Below are the code and all the weights of a small trained network. Each question names an input and a target symbol and asks about switching units off, where a switched-off unit gives its printed mean instead of its output.

import numpy as np


def w(rows, s, z=0):
    codes = np.array(rows[::2]) - 128.0
    scale = np.full(codes.shape[1], s)
    scale[-1] = z or s
    return codes * scale


def softmax(a):
    e = np.exp(a - a.max(-1, keepdims=True))
    return e / e.sum(-1, keepdims=True)


def log_softmax(a):
    a = a - a.max(-1, keepdims=True)
    return a - np.log(np.exp(a).sum(-1, keepdims=True))


def net(x, mask):
    ids = ['βδμπστφ'.index(c) for c in x.split()]
    T = len(ids)
    res = E[ids] + P[:T]
    u = 0
    for l in range(3):
        r = res
        for j in range(2):
            rows = slice(2 * j, 2 * j + 2)
            q, k, v = (r @ M[l][rows].T for M in (Q, K, V))
            z = softmax(np.where(np.tri(T) > 0, q @ k.T / 2**0.5, -1e9)) @ v
            o = O[l][rows]
            res = res + np.where(mask[u + j], z, o[:, -1]) @ o[:, :-1]
        u += 2
    return log_softmax(res[-1] @ U[:, :-1].T + U[:, -1])


Q, K, V, O = {}, {}, {}, {}
E = w([
[188,255,208,83],'β',
[117,118,112,147],'δ',
[166,220,208,54],'μ',
[93,101,113,109],'π',
[146,137,116,191],'σ',
[160,85,154,141],'τ',
[81,158,73,143],'φ',
],0.0088)
P = w([
[110,111,167,128],'0',
[163,124,118,79],'1',
[93,128,202,129],'2',
[175,124,106,69],'3',
[83,134,219,132],'4',
[183,121,93,65],'5',
[71,136,226,139],'6',
[189,123,88,56],'7',
[61,135,236,141],'8',
[195,123,77,52],'9',
[53,139,243,149],'10',
[202,120,65,51],'11',
[51,144,255,159],'12',
[217,153,48,86],'13',
],0.0073)
Q[0] = w([
[110,218,121,84],'L0H1',
[93,150,68,110],'L0H1',
[103,122,121,136],'L0H2',
[34,113,248,201],'L0H2',
],0.017)
K[0] = w([
[190,94,96,108],'L0H1',
[111,162,68,108],'L0H1',
[155,138,140,142],'L0H2',
[2,134,215,139],'L0H2',
],0.02)
V[0] = w([
[207,107,76,105],'L0H1',
[86,129,151,184],'L0H1',
[254,119,14,87],'L0H2',
[126,98,97,79],'L0H2',
],0.0071)
O[0] = w([
[191,120,200,99,89],'L0H1',
[63,109,95,117,122],'L0H1',
[238,130,1,58,2],'L0H2',
[169,153,108,137,62],'L0H2',
],0.005,0.00081)
Q[1] = w([
[190,93,54,107],'L1H1',
[60,36,70,205],'L1H1',
[44,82,136,192],'L1H2',
[186,74,5,115],'L1H2',
],0.031)
K[1] = w([
[57,98,166,216],'L1H1',
[136,12,13,249],'L1H1',
[153,97,150,21],'L1H2',
[46,115,252,121],'L1H2',
],0.027)
V[1] = w([
[252,29,196,218],'L1H1',
[125,37,177,37],'L1H1',
[142,221,95,243],'L1H2',
[192,204,139,106],'L1H2',
],0.018)
O[1] = w([
[9,230,58,61,17],'L1H1',
[153,212,99,203,147],'L1H1',
[58,87,162,26,249],'L1H2',
[162,113,72,50,145],'L1H2',
],0.015,0.0015)
Q[2] = w([
[155,154,176,151],'L2H1',
[74,34,32,211],'L2H1',
[139,128,130,171],'L2H2',
[23,35,79,253],'L2H2',
],0.015)
K[2] = w([
[115,120,168,157],'L2H1',
[198,104,8,103],'L2H1',
[159,120,115,146],'L2H2',
[133,12,26,172],'L2H2',
],0.017)
V[2] = w([
[248,172,215,51],'L2H1',
[98,222,174,56],'L2H1',
[224,98,131,181],'L2H2',
[166,74,69,95],'L2H2',
],0.011)
O[2] = w([
[74,81,1,98,162],'L2H1',
[140,27,112,80,135],'L2H1',
[188,130,192,54,145],'L2H2',
[102,139,221,158,4],'L2H2',
],0.0079,0.002)
U = w([
[78,86,101,127,254],'β',
[187,127,107,249,137],'δ',
[203,38,181,125,94],'μ',
[222,104,11,176,83],'π',
[124,253,86,77,107],'σ',
[209,95,59,60,11],'τ',
[147,175,137,94,126],'φ',
],0.0043,0.0032)

Each question gives the input, a string of symbols that net reads in full, and the target symbol t.
The units are the heads (2 rows each of Q, K, V and O). Each row of codes is followed by its name. A weight is (code - 128) times the scale printed after its matrix; where a second scale follows, it is the last column's (O and U).
mask holds one flag per head, layer by layer. A switched-off head (its flag False) gives its mean, the last column of its rows in O, instead of its output. The means were averaged over made-up inputs and are rounded, as every weight is.
A unit's drop is (log p(t) with every unit on - log p(t) with that unit switched off) / (log p(t) with every unit on - log p(t) with every unit switched off).
The circuit of an input: a set's keep is (log p(t) with only the set's units on - log p(t) with every unit switched off) / (log p(t) with every unit on - log p(t) with every unit switched off). Starting from all 6 units, units are removed one at a time, each time the one whose removal leaves the highest keep (on an exact tie, the one counted first), for as long as the keep stays at least 0.8.
units of the circuit, in order: the units of the circuit, biggest drop first
most important unit: the unit with the biggest drop
heads that matter: for each layer, one digit per head in row order, 1 if its drop is at least 0.15 and else 0, layers parted by /
input σ φ β σ σ σ σ β σ δ, target β: most important unit	L1H2
input σ σ δ σ σ π, target β: units of the circuit, in order	(L1H1, L2H2, L1H2)
input μ φ φ φ δ, target μ: heads that matter	00 / 10 / 01
input π μ φ π μ π σ σ σ φ, target β: units of the circuit, in order	(L1H2, L1H1, L0H2, L2H2)
input μ σ φ π δ μ σ σ σ σ β σ τ π, target σ: heads that matter	01 / 11 / 00
input σ π π φ σ σ μ π τ σ σ π, target β: heads that matter	01 / 11 / 01
input σ σ σ σ φ φ φ φ, target μ: units of the circuit, in order	(L1H1, L0H2)
input τ σ π π σ π β σ, target τ: units of the circuit, in order	(L1H2, L0H2)
input μ σ μ σ β φ σ σ μ σ β σ, target τ: units of the circuit, in order	(L1H2, L2H1)
input φ τ σ σ φ δ μ σ σ π π, target δ: units of the circuit, in order	(L1H2, L1H1)
input σ σ σ φ μ, target μ: units of the circuit, in order	(L1H2, L1H1, L2H1, L0H1)
input σ φ σ μ, target μ: units of the circuit, in order	(L1H2, L1H1, L2H1)
input σ δ π σ μ φ μ φ φ φ μ τ σ φ, target β: units of the circuit, in order	(L1H2, L0H2, L2H2, L1H1)
input τ σ φ φ σ μ δ π σ φ σ, target μ: heads that matter	01 / 10 / 01
input φ σ σ δ φ φ σ π φ τ δ, target σ: units of the circuit, in order	(L1H1, L0H2)
input π σ π σ σ σ δ σ π τ, target δ: most important unit	L0H2
input σ π δ σ σ, target β: units of the circuit, in order	(L0H2, L1H1, L2H2, L1H2)
input φ σ π β φ, target τ: heads that matter	10 / 01 / 00
input σ φ φ σ τ σ π φ σ π π μ π, target π: heads that matter	00 / 01 / 00
input τ φ σ β τ σ σ σ τ τ μ μ, target π: most important unit	L1H1
input μ σ σ π σ β φ, target τ: heads that matter	01 / 01 / 00
input σ π φ δ σ β β σ τ σ σ π φ π, target μ: heads that matter	01 / 11 / 01
